Below are the code and all the weights of a small trained network. Each question names an input and a class and asks about switching units off, where a switched-off unit gives its printed mean instead of its output.

import numpy as np


def w(rows, s, z=0):
    codes = np.array(rows[::2]) - 128.0
    scale = np.full(codes.shape[1], s)
    scale[-1] = z or s
    return codes * scale


def norm(h):
    return h / np.sqrt((h * h).mean(-1, keepdims=True) + 1e-5)


def f(y):
    return np.maximum(y, 0)


def log_softmax(a):
    a = a - a.max(-1, keepdims=True)
    return a - np.log(np.exp(a).sum(-1, keepdims=True))


def net(x, mask):
    res = np.array(x, float).reshape(1, 4) / 4 @ E
    u = 0
    for l in range(4):
        y = f(norm(res) @ A[l][:, :-1].T + A[l][:, -1])
        res = res + np.where(mask[u : u + 7], y, B[l][:, -1]) @ B[l][:, :-1]
        u += 7
    return log_softmax(norm(res)[-1] @ U[:, :-1].T + U[:, -1])


A, B = {}, {}
E = w([
[157,214,159,236,75],'x0',
[58,193,3,186,159],'x1',
[131,130,131,131,134],'x2',
[9,161,180,112,112],'x3',
],0.0054)
A[0] = w([
[44,153,203,63,148,242],'L0N0',
[106,118,108,125,131,24],'L0N1',
[74,155,183,155,53,211],'L0N2',
[134,100,164,128,137,127],'L0N3',
[150,165,152,105,8,122],'L0N4',
[94,113,128,37,158,6],'L0N5',
[183,147,76,97,95,29],'L0N6',
],0.013,0.0019)
B[0] = w([
[73,98,14,176,2,254],'L0N0',
[134,156,178,196,170,145],'L0N1',
[142,179,124,174,91,220],'L0N2',
[71,26,121,26,142,165],'L0N3',
[144,168,161,117,174,184],'L0N4',
[195,182,34,87,157,207],'L0N5',
[112,91,139,213,148,162],'L0N6',
],0.0072,0.0082)
A[1] = w([
[184,78,128,134,172,148],'L1N0',
[86,57,9,99,84,147],'L1N1',
[124,169,115,72,156,105],'L1N2',
[117,144,187,66,99,2],'L1N3',
[83,181,47,178,126,42],'L1N4',
[173,122,162,77,34,174],'L1N5',
[134,73,107,157,164,107],'L1N6',
],0.011,0.0017)
B[1] = w([
[68,55,96,200,66,164],'L1N0',
[151,165,174,125,134,245],'L1N1',
[138,138,75,62,185,138],'L1N2',
[80,91,158,103,254,135],'L1N3',
[68,59,205,94,169,225],'L1N4',
[88,103,230,70,111,164],'L1N5',
[124,103,142,168,143,155],'L1N6',
],0.008,0.012)
A[2] = w([
[153,81,112,118,91,186],'L2N0',
[116,92,34,119,132,21],'L2N1',
[121,230,175,172,170,149],'L2N2',
[142,143,254,229,42,145],'L2N3',
[151,117,186,91,63,75],'L2N4',
[106,241,139,93,111,248],'L2N5',
[64,103,137,113,104,250],'L2N6',
],0.0095,0.0021)
B[2] = w([
[103,133,122,221,141,170],'L2N0',
[111,80,101,82,101,165],'L2N1',
[189,218,103,29,169,180],'L2N2',
[181,59,58,78,145,254],'L2N3',
[110,254,186,101,224,173],'L2N4',
[209,113,99,186,104,190],'L2N5',
[116,128,221,158,106,236],'L2N6',
],0.0082,0.0077)
A[3] = w([
[27,23,51,26,44,126],'L3N0',
[141,55,255,161,54,171],'L3N1',
[92,191,215,125,220,213],'L3N2',
[120,30,81,26,160,44],'L3N3',
[216,21,129,226,78,17],'L3N4',
[212,39,141,169,159,251],'L3N5',
[98,38,113,180,211,90],'L3N6',
],0.0076,0.0015)
B[3] = w([
[190,146,144,167,145,253],'L3N0',
[82,128,70,158,148,236],'L3N1',
[114,1,150,64,228,201],'L3N2',
[187,184,90,109,121,200],'L3N3',
[73,171,122,245,91,199],'L3N4',
[92,169,126,104,39,214],'L3N5',
[116,140,181,70,148,215],'L3N6',
],0.01,0.0068)
U = w([
[90,114,128,194,78,199],'0',
[111,45,181,72,203,129],'1',
[249,158,86,80,139,5],'2',
],0.017,0.0012)

Each question gives the input, the list of numbers given to net, and the class t.
The units are the neurons (one row each of A and B). Each row of codes is followed by its name. A weight is (code - 128) times the scale printed after its matrix; where a second scale follows, it is the last column's (A, B and U).
mask holds one flag per neuron, layer by layer. A switched-off neuron (its flag False) gives its mean, the last column of its row in B, instead of its output. The means were averaged over made-up inputs and are rounded, as every weight is.
A unit's drop is (log p(t) with every unit on - log p(t) with that unit switched off) / (log p(t) with every unit on - log p(t) with every unit switched off).
The circuit of an input: a set's keep is (log p(t) with only the set's units on - log p(t) with every unit switched off) / (log p(t) with every unit on - log p(t) with every unit switched off). Starting from the 12 units with the biggest drops (on a tie, the unit counted first), units are removed one at a time, each time the one whose removal leaves the highest keep (on an exact tie, the one counted first), for as long as the keep stays at least 0.8.
units of the circuit, in order: the units of the circuit, biggest drop first
unit that matters most: the unit with the biggest drop
top k neurons: the k neurons with the biggest drops, biggest first
k most important neurons of layer l: the k neurons of layer l with the biggest drops, biggest first
input [8,6,3,1], class 2: units of the circuit, in order -> [L2N2, L0N0]
input [4,8,-7,7], class 1: top 2 neurons -> [L1N4, L1N0]
input [6,5,-7,3], class 2: units of the circuit, in order -> [L2N2, L0N0]
input [-2,6,5,-5], class 1: top 2 neurons -> [L1N4, L2N5]
input [-1,-7,-5,-7], class 0: 2 most important neurons of layer 1 -> [L1N0, L1N4]
input [-7,-1,-1,-1], class 2: unit that matters most -> L0N5
input [-5,-3,-1,-4], class 2: 3 most important neurons of layer 2 -> [L2N6, L2N5, L2N1]
input [4,4,-1,0], class 1: top 3 neurons -> [L0N0, L1N4, L1N1]
input [8,-6,5,5], class 2: top 4 neurons -> [L0N4, L0N2, L1N4, L2N3]
input [5,-5,8,4], class 1: 4 most important neurons of layer 0 -> [L0N4, L0N3, L0N6, L0N5]
input [5,-6,2,-1], class 1: 2 most important neurons of layer 1 -> [L1N5, L1N3]
input [3,-8,5,8], class 0: top 2 neurons -> [L0N0, L0N2]
input [1,-8,-8,8], class 0: top 3 neurons -> [L0N0, L0N2, L1N4]
input [6,-6,6,4], class 1: 3 most important neurons of layer 1 -> [L1N5, L1N3, L1N1]
input [7,6,0,1], class 2: unit that matters most -> L2N2
input [4,5,1,-2], class 1: top 2 neurons -> [L0N0, L1N4]
input [7,-8,2,-4], class 1: top 3 neurons -> [L1N5, L2N4, L0N3]
input [0,-7,1,8], class 0: top 2 neurons -> [L0N0, L0N2]
input [5,6,5,-2], class 1: top 2 neurons -> [L0N0, L1N4]
input [8,-6,-6,4], class 2: unit that matters most -> L0N2
input [5,5,8,1], class 1: 2 most important neurons of layer 1 -> [L1N4, L1N1]
input [-8,-5,-7,-1], class 2: top 2 neurons -> [L0N5, L1N4]
input [4,2,-4,-1], class 2: 2 most important neurons of layer 2 -> [L2N3, L2N2]
input [-6,-5,-7,8], class 0: top 2 neurons -> [L0N0, L2N3]
